In the rows, zero is written as 128.
Each row of numbers belongs to one of the objects below and depends on some of the facts about them. Some rows are named. Which object is each other row?

There are 3 kinds of fact about the objects: noskolas, klozak, migozen.
noskolas: belongs to class; klozak: is of sort; migozen: refers to
baskos: noskolas a; klozak g; migozen mikli
bera: noskolas f; klozak k; migozen brufaste
bester: noskolas d; klozak g
bravi: noskolas d; klozak g; migozen nabimo
brerum: noskolas a; klozak g; migozen tegri,murikek
brobridrun: noskolas c; klozak i
broplur: noskolas b; klozak k
broski: noskolas e; klozak j
brudrin: noskolas a; klozak i; migozen broski,buser
brufaste: noskolas f; klozak j; migozen gregar,tobeflan
brugi: noskolas d; klozak g; migozen stubrir,nabimo,nedu
bruker: noskolas c; klozak g; migozen starum,tobeflan,murikek
budripal: noskolas b; klozak i; migozen gosok
buser: noskolas f; klozak g; migozen broski,skadris
butrar: noskolas a; klozak h; migozen sodremor
diba: noskolas a; klozak g; migozen broski,gregar
drastar: noskolas b; klozak h; migozen stodruk
dravol: noskolas b; klozak j; migozen broski
drivo: noskolas c; klozak i
drustom: noskolas f; klozak h
dugrem: noskolas e; klozak k; migozen pliskis
fadren: noskolas f; klozak g; migozen mikli
fanel: noskolas b; klozak g
fepel: noskolas e; klozak j; migozen broski,kages
fifi: noskolas a; klozak k; migozen pliskis
fizar: noskolas c; klozak g
flabil: noskolas e; klozak j; migozen bruker,sodremor
flafi: noskolas e; klozak h
flani: noskolas a; klozak i; migozen murikek
flifu: noskolas c; klozak h; migozen madri
funerak: noskolas d; klozak i; migozen starum,tobeflan
fuston: noskolas c; klozak g; migozen tete
futronul: noskolas e; klozak k; migozen broski,tete
gafer: noskolas e; klozak g; migozen futronul
gebam: noskolas a; klozak i; migozen nabimo
gebri: noskolas f; klozak g; migozen broski,futronul
gifi: noskolas f; klozak i; migozen klikul,skester,plitrik
gopa: noskolas e; klozak g
gosok: noskolas d; klozak g
gozu: noskolas b; klozak k
gratra: noskolas a; klozak k
gregar: noskolas d; klozak h; migozen tegri
gregel: noskolas f; klozak g; migozen poklen
griski: noskolas e; klozak h; migozen vakla
groplen: noskolas d; klozak i
grota: noskolas c; klozak g; migozen tobeflan
grovan: noskolas c; klozak h; migozen skadris
guplis: noskolas d; klozak k
gutral: noskolas e; klozak g; migozen brerum
kages: noskolas a; klozak k
kagus: noskolas b; klozak j; migozen susu,mivim,kupugri
kamam: noskolas e; klozak j
kaskas: noskolas f; klozak g
katras: noskolas b; klozak i
keplezas: noskolas d; klozak g; migozen tobeflan,steklostu,nabimo
kezem: noskolas a; klozak k; migozen stafa
kimem: noskolas f; klozak g; migozen skaskor
kiple: noskolas c; klozak g; migozen guplis,gregar
klebrer: noskolas d; klozak k
klegoga: noskolas a; klozak g; migozen vakla
klikul: noskolas c; klozak j; migozen broski,stafa
klima: noskolas f; klozak g; migozen buser,tobeflan
klizestil: noskolas a; klozak h; migozen nedu
klofo: noskolas f; klozak h; migozen tubis,steklostu
klutrun: noskolas a; klozak h
kozes: noskolas b; klozak g; migozen brerum,skadris,murikek
kupugri: noskolas f; klozak g
lastam: noskolas a; klozak i; migozen zuflak,mikli,pliskis,klebrer
latinol: noskolas d; klozak g; migozen vadru
latufir: noskolas d; klozak i; migozen sodremor
lote: noskolas d; klozak j
lubrom: noskolas c; klozak g; migozen broski,gregar
lubutal: noskolas b; klozak g; migozen sodremor
madri: noskolas f; klozak h; migozen stafa
mazun: noskolas e; klozak i
mesokla: noskolas b; klozak g; migozen satres
mikli: noskolas e; klozak i; migozen broski
mivim: noskolas a; klozak j
mudum: noskolas c; klozak k
mufe: noskolas a; klozak g
mukonil: noskolas e; klozak k
murikek: noskolas a; klozak g; migozen broski
nabimo: noskolas b; klozak j; migozen broski,starum
nedu: noskolas b; klozak h; migozen broski,nabimo
nibuvi: noskolas b; klozak g; migozen broski,funerak,brufaste,murikek
nuflor: noskolas b; klozak h; migozen skadris,gregar
pakluk: noskolas a; klozak i; migozen broski,starum,troskistem,murikek
panom: noskolas b; klozak i
plepli: noskolas d; klozak i; migozen flabil
pletan: noskolas f; klozak k; migozen gregar
pliskis: noskolas e; klozak g
plitrik: noskolas c; klozak g
plusur: noskolas b; klozak i; migozen mikli
podresu: noskolas a; klozak g; migozen mikli,klikul
poklen: noskolas e; klozak i; migozen drivo,keplezas,gregar
povi: noskolas a; klozak j
raplel: noskolas c; klozak h; migozen mikli,skebu
razolem: noskolas d; klozak g; migozen klikul
reflok: noskolas c; klozak h
rison: noskolas a; klozak j; migozen stafa,skester,gozu
rivum: noskolas a; klozak g; migozen soris
rizum: noskolas f; klozak i; migozen broski
rotrek: noskolas a; klozak h; migozen panom
ruklugrak: noskolas d; klozak j; migozen funerak,skugren
salek: noskolas a; klozak h; migozen satres
satres: noskolas c; klozak j; migozen broski,murikek
simun: noskolas f; klozak g; migozen skester
skada: noskolas b; klozak g; migozen veflol,murikek
skadris: noskolas e; klozak j; migozen broski
skaskor: noskolas e; klozak j; migozen tobeflan
skebu: noskolas d; klozak j; migozen drivo
skester: noskolas c; klozak k; migozen vakla
skiku: noskolas b; klozak h
skoter: noskolas d; klozak k; migozen simun
skugren: noskolas a; klozak k; migozen broski
sodremor: noskolas f; klozak k
soris: noskolas e; klozak h; migozen murikek
stafa: noskolas a; klozak i; migozen broski,bruker,mikli
starum: noskolas f; klozak g; migozen broski,murikek
stebok: noskolas a; klozak g; migozen gebri
steklostu: noskolas f; klozak i; migozen stafa,pliskis,gutral
stelol: noskolas b; klozak j
stikem: noskolas d; klozak g; migozen grota
stodruk: noskolas a; klozak i; migozen klikul,nabimo
stubrir: noskolas e; klozak h; migozen starum,stafa
susu: noskolas b; klozak g; migozen pliskis
tegri: noskolas e; klozak g; migozen broski,tobeflan
tesul: noskolas c; klozak i; migozen broski,mikli,guplis
tete: noskolas d; klozak i
tobeflan: noskolas a; klozak h; migozen broski
tratul: noskolas b; klozak h; migozen tobeflan
tridrebram: noskolas f; klozak g; migozen drastar
troskistem: noskolas c; klozak g
tubis: noskolas f; klozak g; migozen mikli,mivim,vakla
vadru: noskolas d; klozak j; migozen starum,tete
vaflek: noskolas d; klozak h
vakla: noskolas f; klozak k
veflol: noskolas a; klozak j; migozen klizestil,gafer
vuvir: noskolas f; klozak i; migozen broski,drastar
zabron: noskolas f; klozak k
zakudres: noskolas d; klozak i; migozen broski,brerum
zaples: noskolas f; klozak i
zazibrun: noskolas d; klozak k
zelek: noskolas f; klozak g; migozen tesul,butrar
zeme: noskolas c; klozak j; migozen drastar
ziklis: noskolas e; klozak g; migozen skaskor,rizum
zuflak: noskolas c; klozak k; migozen funerak
zugra: noskolas c; klozak j

Some objects and their rows:
rizum: [ 82  94 148 112 123 123 125 155 116 161 163 164 141 111 183 131 212 100
 171  98 138  92  85 117 129 122 126 107 142  95 110 125 123 153]
broski: [ 78  92 137 111 134  94 142 159 116 124 129 177 141 111 187  95 225 103
 148 108 128 115  63 140 140 120 127 105 138  81 114 119 122 143]
nibuvi: [ 74 124 136 109 118 131 149 184 109 151 163 132 148 130 185 152 141 122
 146 109 104 122 119 142 127 112 113 154 133 108 126 131 108 134]
zakudres: [ 73 120 149 115 116 131 134 154 109 150 156 139 141 116 154 137 177 129
 161 103 128  71  87 118 129 121 120 112 142 113 106 119 131 139]
brufaste: [ 72 108 179 108 116 124 130 156 117  77 166 154 140 133 149  64 112  90
 139 136 164 148 128  67 122 112 127  83 144  79 128 138 136 150]
gebri: [ 88  90 143 110 131 120 136 170 116 152 161 159 144 128 179 126 180 104
 147 123 122 138  89 156 112 115 119 134 137  89 127 124 115 147]
mufe: [ 75 116 143 119 116  96 146 159 119 115 147 158 142 147 139 114 144 101
 143 133  90 133 115 160  95 109 118 152 141  83 145 113 123 139]
drastar: [ 64 120 171 117 124 106 139 174 141 126 166 122 156 131 154 142 125 111
 154 133 142 106 132 139 109 121 113 125 136 128 122 136 112 134]
gifi: [ 70 117 164 119 114 121 125 140 120 140 168 145 134 133 119 129 149  90
 181 127 152 116 109  85  98 127 120 122 147 109 117 114 122 147]
tete: [ 66 133 156 123 107 111 146 137 116 105 143 140 145 127  98 122 146 124
 157 112 106  75 102 113 113 122 124 136 139 110 127 104 132 135]
brobridrun: [ 70 137 151 121 112 121 148 134 123  92 146 143 137 124  83 118 144 118
 138 123 131  89  97  96 113 132 125 132 134 124 130  95 131 141]
lubutal: [ 69 120 155 115 116 125 148 170 118 128 163 129 147 134 139 139 117 118
 149 126 125 134 127 147 108 113 111 170 139 118 137 125 109 133]
skoter: [ 68 118 160 114 117 118 142 162 130 154 160 128 146 132 141 113 116 121
 147 147 116 126  97 164 108 106 114 127 127 118 131 107 132 131]
zaples: [ 68 125 158 122 109 105 138 134 119 114 155 155 141 136 109 118 156  89
 175 116 114 106 113  94 102 125 127 132 140  95 133 106 123 145]
drustom: [ 71 120 160 120 126  75 144 156 142  98 150 149 152 148 137 120 144  86
 152 136 110 118 117 125  97 121 125 112 129  91 134 119 120 139]
kezem: [ 69 110 151 115 119 103 128 161 137 180 168 147 136 136 164 117 138  96
 163 150 122 141 107 170  94 105 112 124 138 109 128 113 127 141]
kagus: [ 56 120 165 116 114 117 142 162 113 119 148 135 145 119 137 115 137 108
 166 121 157 126 122 113 123 120 111 139 150 118 120 129 106 131]
reflok: [ 74 133 154 120 128  91 155 157 146  79 141 137 149 138 107 117 133 115
 120 143 122  96 103 130 108 127 124 116 123 118 132 105 128 136]
pliskis: [ 79 115 151 119 123 102 149 149 122 104 150 150 138 149 104 113 136 100
 144 147 110 144  99 140  90 118 120 157 134  94 140 101 124 139]

Which object is each row?
No name comes twice in this set of rows, the named rows included.
[ 70 124 156 118 109 118 122 146 120 147 166 148 132 130 140 123 151  99
 172 125 137 103 116 101 103 118 120 111 151 102 116 121 134 148] -> gebam
[ 71 159 124 112 127  98 147 180 117 164 161 123 134 172 176 168 122  93
 163 138  97 118 109  77 107 129 118  85 125 103  96 115 124 131] -> soris
[ 62 106 175 121 112 132 128 148 126 149 168 132 144 106 119 141 158 115
 181 117 173  95 115 129 110 126 111 154 153 139 118 125 109 142] -> plusur
[ 73 116 167 117 130  96 131 163 142 128 167 139 147 148 146 126 134  89
 159 146 142 125 117 119  94 122 119  98 135 104 119 128 121 144] -> klofo
[ 75 124 157 120 128  76 147 156 144  95 149 147 146 150 126 112 143  92
 142 142 112 112 104 125  97 122 126 108 126  95 129 114 130 140] -> flafi
[ 69 117 152 119 113 114 158 165 120 106 149 140 154 132 125 128 133 118
 141 117  96 126 126 163 110 112 114 179 133 107 149 119 107 132] -> fanel
[ 76 113 171 117 136 109 136 161 149 117 159 127 141 128 118 128 135 120
 131 159 177 110  97 140 100 134 114 108 134 138 117 115 127 140] -> raplel
[ 72 120 157 114 124 125 142 156 139 150 167 129 136 130 113 116 111 116
 134 162 149 137  94 151 103 117 113 135 126 138 131  94 130 138] -> skester
[ 90 103 143 108 132 135 145 170 123 124 158 144 139 119 150 117 154 131
 108 133 141 124  84 149 124 118 118 137 130 115 128 114 129 144] -> lubrom
[ 73 109 170 117 133  97 126 163 143 145 169 135 144 143 147 136 140  87
 168 151 160 129 112 123  89 126 116 103 141 114 115 126 119 143] -> madri
[ 79 112 147 114 119 109 136 164 119 144 161 150 137 145 158 121 141 104
 146 138 114 139 114 152  97 110 113 135 145  94 132 121 124 143] -> stebok
[ 77 120 166 117 114 126 127 137 123 115 170 145 130 135 111 110 133 100
 159 134 158 113 107  77 102 123 125 111 142 106 117 117 140 149] -> poklen
[ 67 120 158 113 122 110 134 152 112 127 153 143 128 142 124 105 130  91
 164 145 161 150  99  80 107 127 116 108 148 104 110 115 125 137] -> flabil
[ 78  93 143 108 135 111 132 165 112 143 145 166 135 114 186 105 204 100
 152 119 157 126  68 117 135 122 122  97 144  91 103 126 124 145] -> skadris
[ 67 119 155 118 120  93 145 143 116  87 135 157 135 139 108  89 147  90
 152 137 136 138  95 101 109 124 122 119 142  91 126 108 125 138] -> kamam

The same objects again, as new rows of numbers:
Known rows:
flani: [116 133 115 147 100 126 103 132 163 109 115 109 128 110 160 116 124 113
 121 133 121 147 107 127 139 155 118 122 115 124 136]
plitrik: [113 105 116 136 105 123 161 104 124 186 165 136 116 115 128 116 113 132
 125 151 136 109 109  96 108 108 114 123 118 134 170]
kiple: [114 101 117 113  97 123 100 129 129 112 131 109 116  98 125 118 109 118
 130 132 158 138 112 114 120 113 115 120 117 122 117]
kaskas: [115 107 117 134 114 117 165 104 125 185 170 122 112 110 145 117 114 123
 133 148 133 108 109 100 102 113 121 122 118 121 173]
kamam: [112 101 119 161 107 118 196 104 114 170 186 125 118  94 139 116 115 118
 130 133 116 111 118  98 106 122 132 119 118 124 192]
zazibrun: [115 105 124 117 171 119 125 107 117 144 157 166 119 196 107 140 113 175
 117 130 114 109 122 102 105 115 107 127 132 130 118]
drastar: [149 147 136 121 108 174 134 177 127 112 105 144 121 120 108 115 149 113
 118 127 131 177 189 199 120 185 142 150 172 128 118]
raplel: [112 158 119 158 100 159 115 161 154 112 107 111 141 121 105 121 115 113
 115 125 124 162 146 147 106 170 132 121 137 125 115]
drustom: [115 160 116 197 102 157 171  99 137 163 149 158 128 153 135 120 117 115
 115 140 116 127 139  99 106 177 120 124 130 124 193]
mazun: [115 119 179 119 183 143 143 106 137 146 174 159 123 190 108 121 114 112
 121 137 121 115 164 100 102 120 112 123 111 129 159]
groplen: [113 140 113 170 103 129 149 109 164 163 154 143 119 163 147 115 117 125
 120 146 117 117 109  97 110 120 106 125 139 151 177]
gafer: [114 101 121 111  95 118 103 110 129 112 140 110 115  92 127 113 115 111
 165 125 153 113 110 112 142 110 139 123 113 127 121]
gutral: [115 105 126 116 136 117 101 114 122 113 145 108 118 132 110 123 143 115
 147 119 114 110 125 114 178 111 117 125 115 126 108]
broski: [172 210 181 192 203 119 168 104 119 119 124 201 160 102 178 119 110 154
 115 125 121 114 110 104 110 113 194 119 138 136 159]
kages: [114 104 156 117 171 119 136 106 116 165 163 164 129 168 114 112 112 133
 128 140 121 112 129 101 104 116 125 121 113 125 131]
keplezas: [119 102 115 114 134 117 104 140 124 112 125 106 114 195 140 135 128 158
 117 123 116 124 107 110 157 113 107 129 113 121 100]
ruklugrak: [159 121 113 115 125 117 143 149 116 111 105 116 115 101 152 169 113 150
 118 123 115 163 127 166 135 115 107 159 166 122 105]
kupugri: [112 100 152 118 177 121 142 102 121 162 177 152 118 173 108 119 113 127
 122 141 115 112 122 104 102 111 109 121 118 125 138]
dugrem: [112 104 121 112  94 123 111 107 118 113 132 109 127  97 115 116 109 117
 177 129 164 127 110 112 139 126 159 127 113 124 116]

Which object is each row?
No name comes twice in this set of rows, the named rows included.
[182 204 150 167 124 163 105 185 113 116 106 165 142  99 107 120 184 117
 115 130 118 177 145 152 107 146 186 132 155 149 118] -> nedu
[148 190 156 156 137 120 108 142 118 115 101 126 192 157 198 118 179 113
 120 123 120 157 125  99 177 165 138 121 119 129 128] -> tobeflan

The same objects again, as new rows of numbers:
Some rows with their names:
kimem: [140 104 147 133 138 148 155 137 133  79 113 121 112 146 113 155 150 132
 128 142 110 131 146 134 150 153 126 168 139  99 104 109 126 131  98 126
 127 108 132 132 127 125]
mesokla: [137 116 153 126 125 151 145 118 139  83 116 112 127 134 110 120 147 135
 114 149 131 151 128 133 155 155 115 157 144  82 108 121 132 132 106 123
 119 123 124 126 141 122]
mudum: [ 96 125 143  98 114 135 158 131 106 138 120 132 103 140 108 238 104 114
  97 140 188 111 128 132 161 132 133  86  87 147 135  81 105 140 109 116
  99 118  73 144 130 130]
gifi: [148 132 150 159 149 114 158 106 139 167 143 131 150 167 100 114 165 132
 131 140 148 150 140 152  89  42 108 124 148 123 129  77 143 155  89 136
 123  91 156 181 117 121]
stebok: [136 107 146 149 141 157 143 168 136  83 105 114 118 161 118 160 163 138
 142 137 111 130 143 140 142 155 119 160 146 112 103 125 128 136  90 120
 129 111 131 131 128 135]
dravol: [155 110 138 145 111 155 140 129 143 141 111 118 126 149 108 135 135 142
 143 150 199 158 146 152 182 177 117 140 135  93 119 126 119 132 110 115
 110 123 121 105 155 107]
gozu: [ 84 130 129  99 146 129 109 134  95 202 147  89 131 158 116 104 101 120
 160 137 195 142 165 190 147 147 119  66  95 135 139  91 122 125 126  94
 102 130 107 144 159  94]
zazibrun: [104 133 152 105 114 129 154 119  71 147 140 134 119 138 106 223 100 123
  89 143 226 119 164 138 165 112 135 110  83 152 143 109 102 137 136 125
  87 144  88 126 136 141]
groplen: [ 93 149 171 111 142 107 131  72  86  87 149 137 128 113 113 163 133 123
  66 140 142 120 130 100 117  56 123 138 111 131 138 107 124 152 128 130
 116 149 116 155 116 162]
kaskas: [ 97 118 163 101 140 126 128 160  80  82 140 118 102 124 115 186 121 113
 110 137 116 108 113 129 135 129 138 164  99 130 119  79 126 125 108 136
 117 111 107 153 121 131]
tegri: [130 117 138 126 126 137  77 102 126  90 119 117 131 135 114  84 134 146
 133 147 125 147 159 126 151 157  99 174 168  81 114 143 131 111 105 108
 116 133 131 103 147 115]
bravi: [156 122 155 136 129 148 116 122 137  82 131 141 131 137 111 129 148 139
 119 141 147 154 181 137 160 119 117 162 140 112 125 111 116 130 123 121
 134 138 146 120 146 142]
bera: [155 113 130 147 111 153 173 120 139 152 116 134 112 151 103 221 140 153
 159 145 242 137 139 148 145 157 146 104 124 117 111 144 118 147 115 108
  90  91 109 110 126 122]
grovan: [119 134 135 134 144 125 164  54 189  90 113 131 130 156 117 141 171 139
 113 141 122 145 142 108 132  90 115 100 168  92 125  95 138 157  97 110
 130 125 147 149 115 150]
fuston: [124 123 130 118 121 149 155 147 150  90 109 137 142 178 114 131 141 118
 116 145  61 131 143 121 171 155 107 153 135 113  98  78 117 126 101 117
 133 144 121 132 131 137]
guplis: [116 133 118 112 123 127 100 116 112 122 139 132 114 133 121 167 109 144
 145 136 223 134 193 151 155 129 147  96 110 139 141 133 101 127 141  78
 101 151 109 106 156 123]
zuflak: [139 124 112 122 119 137 133 127 148 159 120 131 123 149 111 162 122 137
 157 134 192 144 165 159 151 125 132  71 132 144 139  99 109 142 106  94
 108 110 101 127 144 112]
tratul: [115 139 147 140 143 123 153  43 166 108 128 117 141 145 115  79 171 145
 101 147 145 153 129 116 122 114 107 130 167  72 117 133 153 149 103 115
 116 130 143 152 123 134]
gebam: [119 125 137 168 160 132 152 110 161 117 120 117 138 170 113 138 169 143
 136 139 121 132 150 125 104 100 112 125 160 106 113 128 145 152  88 111
 122 111 147 150 116 143]

Rows to name:
No name comes twice in this set of rows, the named rows included.
[120 117 123 126 164 124  63 218  91 163 140 102 106 125 123 169 108 124
 182 114 133 123 154 182 100 113 142 127 101 180 142  96 108 121 107  96
 109 103 102 149 148  85] -> mivim
[108 126 140 117 133 138 125 125 124  64 120  87 157 156 114 107 144 130
 112 146 111 132 144 124 163 181 104 165 125  87  94 126 133 114 122 108
 113 153 133 118 147 113] -> gafer
[135 121 129 120 153 114  64 175  76  90 154 118 125 108 112 135 115 116
 157 120  81 128 142 150  91  92 130 155 116 149 127  84 121 114 115 111
 115 101 115 165 137  92] -> kupugri
[119 106 136 144 148 148 154 179 137  70 100 103 151 180 109 144 162 129
 132 134  93 118 149 131 152 160 106 148 117 128  88 102 126 126  98 123
 127 131 134 133 133 129] -> rivum
[112 135 139 101 159 114  21 149  87  87 155  96 111  89 127  77 109 128
 147 126 115 147 140 156 102 111 137 150 123 121 143 105 131 107 135  88
 120 139 111 142 156  78] -> pliskis
[135 129 135 106 148 125  80 167 128 107 135 124 116 117 122 124 125 112
 138 128  98 141 146 150 116  96 129 126 127 141 138  66 118 128 109 103
 138 120 110 157 140 101] -> plitrik
[127 120 149 124 135 133  73 125 111 124 132 109 138 128 114  74 128 131
 133 140 125 153 155 144 137 137 106 171 149  96 126 116 132 122 107 112
 124 132 133 127 156 106] -> gutral
[145 131 146 128 120 134 142 136  79 185 146 148 136 155  97 187 109 126
 120 141 231 151 182 168 145  60 117 104  97 165 152  92 101 138 129 129
  99 119 110 145 146 124] -> skoter
[ 96 119 120 124 170 126  68 170 139  49 116 103  86 126 138 129 139 146
 164 122  84 108 174 133 126 190 155 142 149 101 112 152 128 115 108  73
 130 136 118 108 135 113] -> murikek
[ 30 150 155  78 153 103 116  83  85 104 143 111 132 136 117 105 116 107
  58 146 102 105 115 114 122 116 103 128 107 106 121  95 147 128 113 117
 106 138 101 166 118 143] -> panom
[151 128 147 130 116 140 116 119  87 214 149 127 132 146  98 140 112 131
 144 145 241 166 133 173 130 107 113 102 110 137 148 115 117 135 113 121
  85 100 101 136 145  95] -> dugrem
[163 114 142 133 143 136 104 168 116 148 139 129 131 154 103 129 143 129
 164 134  96 153 153 158 114  95 114 161 143 123 127  85 128 130  98 125
 128  94 147 150 139 101] -> fadren
[ 85 128 102  88 148 112  13 136 110  71 133  78  85  85 141  89 105 155
 170 126 141 123 170 141 151 224 157 116 136  87 133 165 125  96 147  35
 101 157  97  87 172  85] -> broski

